Here is a tiny trained network, its code and every weight. The questions are about switching its units off for an input and a class, where a switched-off unit gives its printed mean instead of its output.

import numpy as np


def w(rows, s, z=0):
    codes = np.array(rows[::2]) - 128.0
    scale = np.full(codes.shape[1], s)
    scale[-1] = z or s
    return codes * scale


def norm(h):
    return h / np.sqrt((h * h).mean(-1, keepdims=True) + 1e-5)


def f(y):
    return np.maximum(y, 0)


def log_softmax(a):
    a = a - a.max(-1, keepdims=True)
    return a - np.log(np.exp(a).sum(-1, keepdims=True))


def net(x, mask):
    res = np.array(x, float).reshape(1, 4) / 4 @ E
    u = 0
    for l in range(2):
        y = f(norm(res) @ A[l][:, :-1].T + A[l][:, -1])
        res = res + np.where(mask[u : u + 5], y, B[l][:, -1]) @ B[l][:, :-1]
        u += 5
    return log_softmax(norm(res)[-1] @ U[:, :-1].T + U[:, -1])


A, B = {}, {}
E = w([
[131,157,102,65,153,153,244],'x0',
[53,59,98,126,91,82,118],'x1',
[123,172,183,86,203,182,113],'x2',
[33,165,129,156,166,111,190],'x3',
],0.011)
A[0] = w([
[167,193,244,120,227,174,75,51],'L0N0',
[166,105,152,63,123,156,205,20],'L0N1',
[144,142,131,73,143,188,201,2],'L0N2',
[237,94,115,163,8,166,69,38],'L0N3',
[152,19,100,151,111,145,43,198],'L0N4',
],0.012,0.0039)
B[0] = w([
[124,210,98,254,236,237,56,251],'L0N0',
[140,164,110,40,151,179,141,180],'L0N1',
[152,80,47,103,86,129,132,190],'L0N2',
[176,174,232,137,159,41,172,255],'L0N3',
[158,163,186,50,146,106,100,253],'L0N4',
],0.014,0.0099)
A[1] = w([
[116,17,160,66,69,62,11,95],'L1N0',
[122,142,209,160,165,92,129,146],'L1N1',
[190,111,49,45,114,188,191,1],'L1N2',
[156,180,178,58,159,204,69,116],'L1N3',
[254,42,145,186,78,97,82,40],'L1N4',
],0.0085,0.0048)
B[1] = w([
[64,107,138,156,88,185,27,180],'L1N0',
[129,92,90,107,94,141,171,232],'L1N1',
[172,71,101,42,96,110,176,187],'L1N2',
[87,74,102,202,63,88,115,255],'L1N3',
[203,205,164,134,247,34,219,148],'L1N4',
],0.012,0.007)
U = w([
[149,103,32,20,109,144,208,176],'0',
[137,78,147,129,119,157,135,2],'1',
[37,102,95,183,93,85,227,127],'2',
[31,65,149,138,42,109,37,116],'3',
[117,172,82,196,181,249,80,244],'4',
[188,118,131,166,131,112,183,42],'5',
[201,154,227,85,126,21,79,188],'6',
],0.019,0.0061)

Each question gives the input, the list of numbers given to net, and the class t.
The units are the neurons (one row each of A and B). Each row of codes is followed by its name. A weight is (code - 128) times the scale printed after its matrix; where a second scale follows, it is the last column's (A, B and U).
mask holds one flag per neuron, layer by layer. A switched-off neuron (its flag False) gives its mean, the last column of its row in B, instead of its output. The means were averaged over made-up inputs and are rounded, as every weight is.
A unit's drop is (log p(t) with every unit on - log p(t) with that unit switched off) / (log p(t) with every unit on - log p(t) with every unit switched off).
The circuit of an input: a set's keep is (log p(t) with only the set's units on - log p(t) with every unit switched off) / (log p(t) with every unit on - log p(t) with every unit switched off). Starting from all 10 units, units are removed one at a time, each time the one whose removal leaves the highest keep (on an exact tie, the one counted first), for as long as the keep stays at least 0.8.
units of the circuit, in order: the units of the circuit, biggest drop first
k most important neurons: the k neurons with the biggest drops, biggest first
k most important neurons of layer l: the k neurons of layer l with the biggest drops, biggest first
drop of u: that unit's drop, to one decimal
input [-2,8,-1,6], class 3: 2 most important neurons of layer 0 => [L0N0 L0N3]
input [-5,0,-4,5], class 3: most important neuron => [L0N3]
input [3,8,-8,3], class 3: units of the circuit, in order => [L0N0 L0N3 L1N0]
input [7,-3,2,0], class 0: 2 most important neurons => [L0N2 L1N2]
input [2,2,0,6], class 2: units of the circuit, in order => [L0N0 L0N4]
input [3,0,-6,0], class 0: units of the circuit, in order => [L0N0 L0N3]
input [7,-2,4,6], class 0: 2 most important neurons => [L0N2 L1N2]
input [-7,-7,-6,8], class 2: 3 most important neurons of layer 0 => [L0N0 L0N4 L0N3]
input [-1,5,-2,4], class 3: 3 most important neurons => [L0N0 L0N3 L1N0]
input [7,1,6,-6], class 0: 4 most important neurons => [L0N2 L1N2 L0N1 L1N0]
input [-5,5,8,-5], class 4: 2 most important neurons => [L0N0 L1N2]
input [-2,8,-4,-2], class 6: 2 most important neurons of layer 1 => [L1N4 L1N3]
input [-3,5,8,-6], class 4: drop of L0N3 => 0.0
input [2,-6,3,-8], class 4: drop of L0N0 => 1.1
input [1,-7,1,-8], class 4: 2 most important neurons of layer 0 => [L0N0 L0N4]
input [5,-2,4,-7], class 4: drop of L0N0 => 3.6
input [7,-6,0,3], class 0: most important neuron of layer 1 => [L1N2]
